Below are the code and all the weights of a small trained network. Each question names an input and a target symbol and asks about switching units off, where a switched-off unit gives its printed mean instead of its output.

import numpy as np


def w(rows, s, z=0):
    codes = np.array(rows[::2]) - 128.0
    scale = np.full(codes.shape[1], s)
    scale[-1] = z or s
    return codes * scale


def norm(h):
    return h / np.sqrt((h * h).mean(-1, keepdims=True) + 1e-5)


def f(y):
    return np.maximum(y, 0)


def softmax(a):
    e = np.exp(a - a.max(-1, keepdims=True))
    return e / e.sum(-1, keepdims=True)


def log_softmax(a):
    a = a - a.max(-1, keepdims=True)
    return a - np.log(np.exp(a).sum(-1, keepdims=True))


def net(x, mask):
    ids = ['αγζηθλμστφω'.index(c) for c in x.split()]
    T = len(ids)
    res = E[ids] + P[:T]
    q, k, v = (norm(res) @ M[0].T for M in (Q, K, V))
    z = softmax(np.where(np.tri(T) > 0, q @ k.T / 4**0.5, -1e9)) @ v
    res = res + np.where(mask[0], z, O[0][:, -1]) @ O[0][:, :-1]
    y = f(norm(res) @ A[0][:, :-1].T + A[0][:, -1])
    res = res + np.where(mask[1:9], y, B[0][:, -1]) @ B[0][:, :-1]
    return log_softmax(norm(res)[-1] @ U[:, :-1].T + U[:, -1])


Q, K, V, O, A, B = {}, {}, {}, {}, {}, {}
E = w([
[123,145,94,157,154,107],'α',
[120,90,117,114,131,89],'γ',
[132,149,82,153,139,133],'ζ',
[151,105,97,128,128,120],'η',
[105,151,96,130,127,111],'θ',
[107,97,110,99,96,112],'λ',
[101,127,105,169,134,129],'μ',
[92,83,124,144,111,127],'σ',
[145,135,80,111,133,106],'τ',
[108,136,94,125,104,138],'φ',
[5,155,100,65,215,130],'ω',
],0.026)
P = w([
[136,117,109,140,120,75],'0',
[148,168,118,146,100,133],'1',
[153,130,167,120,125,77],'2',
[110,98,102,179,147,99],'3',
[165,140,132,57,121,206],'4',
[105,74,112,149,165,135],'5',
[157,118,135,42,158,255],'6',
[133,83,81,134,131,155],'7',
],0.016)
Q[0] = w([
[152,168,135,120,164,123],'H0',
[105,94,164,156,168,27],'H0',
[143,182,247,135,122,129],'H0',
[86,121,121,190,155,124],'H0',
],0.016)
K[0] = w([
[105,82,119,146,61,144],'H0',
[171,185,187,127,76,169],'H0',
[191,133,44,195,2,49],'H0',
[162,140,202,78,123,92],'H0',
],0.013)
V[0] = w([
[252,68,145,120,129,107],'H0',
[181,152,77,189,190,154],'H0',
[132,60,159,187,129,165],'H0',
[83,150,157,86,226,95],'H0',
],0.018)
O[0] = w([
[214,63,204,180,78,209,1],'H0',
[160,123,116,249,197,152,125],'H0',
[92,78,182,218,27,103,31],'H0',
[109,187,227,53,218,41,215],'H0',
],0.013,0.0079)
A[0] = w([
[168,178,102,181,141,84,122],'N0',
[216,175,145,96,48,81,253],'N1',
[172,77,79,128,107,153,146],'N2',
[230,130,106,134,250,110,60],'N3',
[127,107,135,137,237,180,111],'N4',
[75,174,84,179,150,127,135],'N5',
[89,144,124,102,119,191,148],'N6',
[154,92,109,109,115,103,51],'N7',
],0.012,0.0051)
B[0] = w([
[71,28,246,106,119,162,185],'N0',
[93,54,201,124,206,122,213],'N1',
[109,224,178,118,82,152,234],'N2',
[39,162,198,114,95,141,255],'N3',
[84,216,102,79,89,131,221],'N4',
[176,1,101,73,146,98,223],'N5',
[217,151,136,61,110,87,172],'N6',
[75,139,96,79,96,111,141],'N7',
],0.0097,0.0067)
U = w([
[52,126,192,140,172,115,118],'α',
[173,56,234,107,136,115,110],'γ',
[61,132,108,184,130,180,120],'ζ',
[205,128,150,173,97,161,254],'η',
[82,159,107,97,143,86,150],'θ',
[154,125,133,34,36,155,106],'λ',
[81,48,106,188,132,66,130],'μ',
[43,121,156,161,14,64,111],'σ',
[115,200,168,98,128,246,35],'τ',
[135,124,20,106,94,149,78],'φ',
[129,149,147,135,101,100,109],'ω',
],0.011,0.0054)

Each question gives the input, a string of symbols that net reads in full, and the target symbol t.
The units are the heads (4 rows each of Q, K, V and O) and the neurons (one row each of A and B). Each row of codes is followed by its name. A weight is (code - 128) times the scale printed after its matrix; where a second scale follows, it is the last column's (O, A, B and U).
mask holds one flag per unit, heads first, then neurons. A switched-off unit (its flag False) gives its mean, the last column of its rows in O or B, instead of its output. The means were averaged over made-up inputs and are rounded, as every weight is.
A unit's drop is (log p(t) with every unit on - log p(t) with that unit switched off) / (log p(t) with every unit on - log p(t) with every unit switched off).
The circuit of an input: a set's keep is (log p(t) with only the set's units on - log p(t) with every unit switched off) / (log p(t) with every unit on - log p(t) with every unit switched off). Starting from all 9 units, units are removed one at a time, each time the one whose removal leaves the highest keep (on an exact tie, the one counted first), for as long as the keep stays at least 0.8.
circuit, biggest first: the units of the circuit, biggest drop first
k most important neurons: the k neurons with the biggest drops, biggest first
drop of u: that unit's drop, to one decimal
input θ η α φ γ λ φ, target λ: circuit, biggest first -> (H0; N6)
input λ α α μ λ, target μ: circuit, biggest first -> (H0; N5)
input γ ζ α φ γ, target φ: circuit, biggest first -> (H0; N3)
input σ σ τ α γ φ, target γ: 2 most important neurons -> (N1; N4)
input η τ φ, target τ: circuit, biggest first -> (H0; N2)
input φ η γ λ μ μ, target μ: circuit, biggest first -> (H0; N3)
input η λ γ α τ, target α: circuit, biggest first -> (H0; N0)
input ζ ζ γ γ η, target γ: most important neuron -> (N1)
input μ γ η φ μ, target φ: circuit, biggest first -> (H0; N5)
input σ γ τ λ τ ζ, target τ: circuit, biggest first -> (H0; N3)
input η λ λ ζ α λ λ σ, target λ: 2 most important neurons -> (N6; N3)
input η φ τ, target φ: drop of H0 -> 1.3
input η ζ μ, target ζ: drop of H0 -> 1.0
input λ θ μ φ λ, target φ: drop of H0 -> 0.8
input η η σ φ λ τ ζ μ, target ζ: most important neuron -> (N4)
input σ λ σ θ λ λ θ, target λ: 2 most important neurons -> (N6; N3)
